Here is a tiny trained network, its code and every weight. The questions are about switching its units off for an input and a class, where a switched-off unit gives its printed mean instead of its output.

import numpy as np


def w(rows, s, z=0):
    codes = np.array(rows[::2]) - 128.0
    scale = np.full(codes.shape[1], s)
    scale[-1] = z or s
    return codes * scale


def f(y):
    return np.maximum(y, 0)


def log_softmax(a):
    a = a - a.max(-1, keepdims=True)
    return a - np.log(np.exp(a).sum(-1, keepdims=True))


def net(x, mask):
    res = np.array(x, float).reshape(1, 5) / 4 @ E
    y = f(res @ A[0][:, :-1].T + A[0][:, -1])
    res = res + np.where(mask, y, B[0][:, -1]) @ B[0][:, :-1]
    return log_softmax(res[-1] @ U[:, :-1].T + U[:, -1])


A, B = {}, {}
E = w([
[211,45,127,61,50,185,139],'x0',
[117,130,161,184,10,99,81],'x1',
[179,70,1,170,164,101,75],'x2',
[134,60,154,185,113,40,165],'x3',
[179,182,52,225,65,186,206],'x4',
],0.0094)
A[0] = w([
[76,142,209,139,128,90,39,183],'N0',
[94,187,111,79,174,200,142,101],'N1',
[49,229,171,153,121,135,142,157],'N2',
[168,93,92,165,166,112,173,137],'N3',
[145,109,185,49,165,165,109,146],'N4',
[107,103,90,90,146,165,69,219],'N5',
[133,98,129,107,178,98,155,140],'N6',
[124,190,123,122,192,118,216,254],'N7',
[67,131,124,166,108,107,46,133],'N8',
[99,115,126,123,140,99,70,134],'N9',
[110,119,142,156,155,72,208,174],'N10',
[125,51,180,94,70,109,150,176],'N11',
[118,94,153,95,174,142,99,61],'N12',
[138,152,42,193,158,161,104,183],'N13',
[254,127,72,114,75,164,161,227],'N14',
],0.012,0.0055)
B[0] = w([
[230,156,186,199,216,26,90,214],'N0',
[107,158,154,58,54,200,127,177],'N1',
[210,215,136,184,45,164,170,201],'N2',
[54,57,46,146,150,89,152,177],'N3',
[84,96,224,59,151,150,181,202],'N4',
[84,119,121,22,194,181,93,178],'N5',
[95,77,161,62,154,64,166,163],'N6',
[62,183,114,112,67,122,168,192],'N7',
[139,175,111,110,123,75,83,172],'N8',
[138,134,126,80,165,55,94,163],'N9',
[94,112,108,228,117,54,196,176],'N10',
[233,54,155,103,78,49,134,212],'N11',
[153,143,156,91,173,149,191,161],'N12',
[91,141,3,178,172,204,109,192],'N13',
[127,87,46,126,98,178,73,250],'N14',
],0.0082,0.017)
U = w([
[128,109,185,83,198,104,165,44],'0',
[174,20,107,112,33,110,83,188],'1',
[170,149,206,191,155,63,92,9],'2',
[121,119,45,159,160,211,45,167],'3',
[155,159,107,97,170,65,2,150],'4',
[162,253,130,180,54,138,154,250],'5',
[76,150,152,53,111,180,124,37],'6',
[22,77,68,173,134,51,181,155],'7',
],0.0097,0.0013)

Each question gives the input, the list of numbers given to net, and the class t.
The units are the neurons (one row each of A and B). Each row of codes is followed by its name. A weight is (code - 128) times the scale printed after its matrix; where a second scale follows, it is the last column's (A, B and U).
mask holds one flag per neuron, in row order. A switched-off neuron (its flag False) gives its mean, the last column of its row in B, instead of its output. The means were averaged over made-up inputs and are rounded, as every weight is.
A unit's drop is (log p(t) with every unit on - log p(t) with that unit switched off) / (log p(t) with every unit on - log p(t) with every unit switched off).
The circuit of an input: a set's keep is (log p(t) with only the set's units on - log p(t) with every unit switched off) / (log p(t) with every unit on - log p(t) with every unit switched off). Starting from the 12 units with the biggest drops (on a tie, the unit counted first), units are removed one at a time, each time the one whose removal leaves the highest keep (on an exact tie, the one counted first), for as long as the keep stays at least 0.8.
units of the circuit, in order: the units of the circuit, biggest drop first
unit that matters most: the unit with the biggest drop
top k neurons: the k neurons with the biggest drops, biggest first
drop of u: that unit's drop, to one decimal
input [-3,-1,-5,1,-6], class 2: top 2 neurons : [N0, N2]
input [-8,8,6,4,1], class 4: unit that matters most : N8
input [2,-3,-2,-4,3], class 6: units of the circuit, in order : [N1, N0]
input [-8,-5,8,1,-6], class 7: top 4 neurons : [N3, N10, N6, N7]
input [3,0,-7,3,-3], class 2: units of the circuit, in order : [N0, N5]
input [2,6,1,2,-8], class 2: top 2 neurons : [N0, N14]
input [0,-3,8,-1,-5], class 0: top 3 neurons : [N14, N6, N12]
input [7,-7,-3,1,8], class 3: units of the circuit, in order : [N14, N11]
input [-3,1,0,-1,-4], class 2: top 2 neurons : [N14, N0]
input [6,-1,2,7,-7], class 0: units of the circuit, in order : [N14, N4]
input [3,2,-5,8,-4], class 2: top 2 neurons : [N0, N14]
input [6,4,-8,2,-8], class 2: top 2 neurons : [N0, N11]
input [6,3,-7,-2,-5], class 0: top 2 neurons : [N4, N14]
input [-8,4,-4,-3,-7], class 2: units of the circuit, in order : [N0]
input [7,0,-8,1,-3], class 0: top 3 neurons : [N4, N14, N2]
input [3,-2,4,6,-3], class 7: top 2 neurons : [N3, N2]
input [1,3,-7,-4,-2], class 5: top 2 neurons : [N2, N1]
input [4,-4,-2,2,6], class 3: drop of N11 : 0.3
input [-7,0,-5,5,1], class 5: drop of N2 : 0.5
input [-1,-6,2,-7,0], class 6: drop of N1 : 0.1
input [6,4,-5,-8,8], class 3: units of the circuit, in order : [N14]
